Here is a tiny trained network, its code and every weight. The questions are about switching its units off for an input and a target symbol, where a switched-off unit gives its printed mean instead of its output.

import numpy as np


def w(rows, s, z=0):
    codes = np.array(rows[::2]) - 128.0
    scale = np.full(codes.shape[1], s)
    scale[-1] = z or s
    return codes * scale


def norm(h):
    return h / np.sqrt((h * h).mean(-1, keepdims=True) + 1e-5)


def f(y):
    return np.maximum(y, 0)


def softmax(a):
    e = np.exp(a - a.max(-1, keepdims=True))
    return e / e.sum(-1, keepdims=True)


def log_softmax(a):
    a = a - a.max(-1, keepdims=True)
    return a - np.log(np.exp(a).sum(-1, keepdims=True))


def net(x, mask):
    ids = ['Δαεζηθξ'.index(c) for c in x.split()]
    T = len(ids)
    res = E[ids] + P[:T]
    r = norm(res)
    for j in range(2):
        rows = slice(3 * j, 3 * j + 3)
        q, k, v = (r @ M[0][rows].T for M in (Q, K, V))
        z = softmax(np.where(np.tri(T) > 0, q @ k.T / 3**0.5, -1e9)) @ v
        o = O[0][rows]
        res = res + np.where(mask[j], z, o[:, -1]) @ o[:, :-1]
    y = f(norm(res) @ A[0][:, :-1].T + A[0][:, -1])
    res = res + np.where(mask[2:14], y, B[0][:, -1]) @ B[0][:, :-1]
    return log_softmax(norm(res)[-1] @ U[:, :-1].T + U[:, -1])


Q, K, V, O, A, B = {}, {}, {}, {}, {}, {}
E = w([
[135,166,114,137,95],'Δ',
[169,157,71,153,150],'α',
[42,103,175,49,175],'ε',
[116,137,107,84,39],'ζ',
[196,159,99,239,101],'η',
[149,81,199,163,3],'θ',
[207,181,152,19,132],'ξ',
],0.017)
P = w([
[124,255,92,167,62],'0',
[140,199,161,199,118],'1',
[147,148,141,177,135],'2',
[133,117,118,144,138],'3',
[116,143,99,133,139],'4',
[119,138,70,124,121],'5',
[131,184,51,126,73],'6',
],0.0089)
Q[0] = w([
[78,34,161,7,2],'head 1',
[48,55,193,147,161],'head 1',
[137,227,52,68,202],'head 1',
[93,164,105,217,193],'head 2',
[95,59,159,165,67],'head 2',
[175,191,173,3,79],'head 2',
],0.0098)
K[0] = w([
[124,82,133,211,4],'head 1',
[159,80,131,204,118],'head 1',
[72,129,124,73,203],'head 1',
[121,83,123,209,106],'head 2',
[251,215,202,140,119],'head 2',
[128,120,125,63,130],'head 2',
],0.013)
V[0] = w([
[197,161,141,96,162],'head 1',
[71,128,106,172,156],'head 1',
[141,182,170,73,112],'head 1',
[114,168,117,121,168],'head 2',
[171,145,151,9,120],'head 2',
[51,117,124,128,157],'head 2',
],0.016)
O[0] = w([
[171,128,88,3,217,143],'head 1',
[97,143,117,247,89,80],'head 1',
[149,66,84,63,128,255],'head 1',
[90,109,169,162,186,172],'head 2',
[201,87,224,92,176,152],'head 2',
[78,69,39,180,144,65],'head 2',
],0.011,0.0055)
A[0] = w([
[114,191,107,43,111,91],'neuron 1',
[202,118,51,168,179,149],'neuron 2',
[190,118,40,103,242,250],'neuron 3',
[49,140,244,149,117,82],'neuron 4',
[81,89,165,106,117,242],'neuron 5',
[150,82,56,114,105,135],'neuron 6',
[248,171,184,65,142,155],'neuron 7',
[159,186,95,121,153,149],'neuron 8',
[103,93,185,109,29,70],'neuron 9',
[220,130,162,227,76,190],'neuron 10',
[66,86,114,170,175,140],'neuron 11',
[244,18,121,153,180,178],'neuron 12',
],0.011,0.0021)
B[0] = w([
[66,99,149,122,236,195],'neuron 1',
[124,199,222,144,112,216],'neuron 2',
[192,95,236,231,58,255],'neuron 3',
[242,197,37,120,42,188],'neuron 4',
[176,111,166,220,122,198],'neuron 5',
[74,195,164,87,115,183],'neuron 6',
[51,158,72,217,140,241],'neuron 7',
[158,65,125,91,121,195],'neuron 8',
[115,148,203,101,75,204],'neuron 9',
[140,11,56,52,175,231],'neuron 10',
[84,46,107,80,170,193],'neuron 11',
[203,245,164,86,220,217],'neuron 12',
],0.012,0.007)
U = w([
[52,158,96,138,197,153],'Δ',
[24,152,192,144,101,36],'α',
[104,12,157,194,172,90],'ε',
[191,148,175,59,187,192],'ζ',
[153,165,33,193,126,250],'η',
[175,93,147,96,27,76],'θ',
[145,223,180,254,177,126],'ξ',
],0.0083,0.0019)

Each question gives the input, a string of symbols that net reads in full, and the target symbol t.
The units are the heads (3 rows each of Q, K, V and O) and the neurons (one row each of A and B). Each row of codes is followed by its name. A weight is (code - 128) times the scale printed after its matrix; where a second scale follows, it is the last column's (O, A, B and U).
mask holds one flag per unit, heads first, then neurons. A switched-off unit (its flag False) gives its mean, the last column of its rows in O or B, instead of its output. The means were averaged over made-up inputs and are rounded, as every weight is.
A unit's drop is (log p(t) with every unit on - log p(t) with that unit switched off) / (log p(t) with every unit on - log p(t) with every unit switched off).
The circuit of an input: a set's keep is (log p(t) with only the set's units on - log p(t) with every unit switched off) / (log p(t) with every unit on - log p(t) with every unit switched off). Starting from the 12 units with the biggest drops (on a tie, the unit counted first), units are removed one at a time, each time the one whose removal leaves the highest keep (on an exact tie, the one counted first), for as long as the keep stays at least 0.8.
units of the circuit, in order: the units of the circuit, biggest drop first
unit that matters most: the unit with the biggest drop
k most important neurons: the k neurons with the biggest drops, biggest first
heads that matter: for each layer, one digit per head in row order, 1 if its drop is at least 0.15 and else 0, layers parted by /
drop of u: that unit's drop, to one decimal
input α α α η, target η: units of the circuit, in order	[head 2; neuron 3]
input ξ ζ α ε η, target η: heads that matter	01
input α α α ε α Δ, target ε: heads that matter	11
input ε α ζ θ α, target θ: units of the circuit, in order	[head 1; head 2; neuron 7]
input ε α α Δ α, target α: unit that matters most	head 2
input ε ξ θ ε α α θ, target ζ: heads that matter	01
input ξ Δ ε, target ξ: units of the circuit, in order	[neuron 10; neuron 5]
input ζ η ε, target η: 2 most important neurons	[neuron 4; neuron 3]
input α α α ε α α, target ε: 2 most important neurons	[neuron 11; neuron 10]
input α ξ α η ε, target η: units of the circuit, in order	[neuron 4; head 1]
input η θ Δ η θ α, target ξ: 2 most important neurons	[neuron 1; neuron 4]
input α θ α ε, target θ: heads that matter	10
input ξ θ Δ η, target ζ: heads that matter	10
input α η η Δ, target Δ: most important neuron	[neuron 1]
input ξ Δ α ε ξ Δ, target ξ: heads that matter	00
input ζ α ζ, target α: 2 most important neurons	[neuron 7; neuron 3]
input α α α α ε, target ε: 2 most important neurons	[neuron 12; neuron 11]
input θ θ ε α, target θ: 4 most important neurons	[neuron 7; neuron 10; neuron 12; neuron 2]
input α θ ζ α α Δ, target Δ: 2 most important neurons	[neuron 3; neuron 1]
input α ξ Δ η, target ζ: most important neuron	[neuron 3]
input α ε α, target ε: drop of neuron 11	0.2
input α ξ α ε, target ξ: drop of head 1	0.1
input ε α ξ, target ξ: drop of neuron 12	0.1
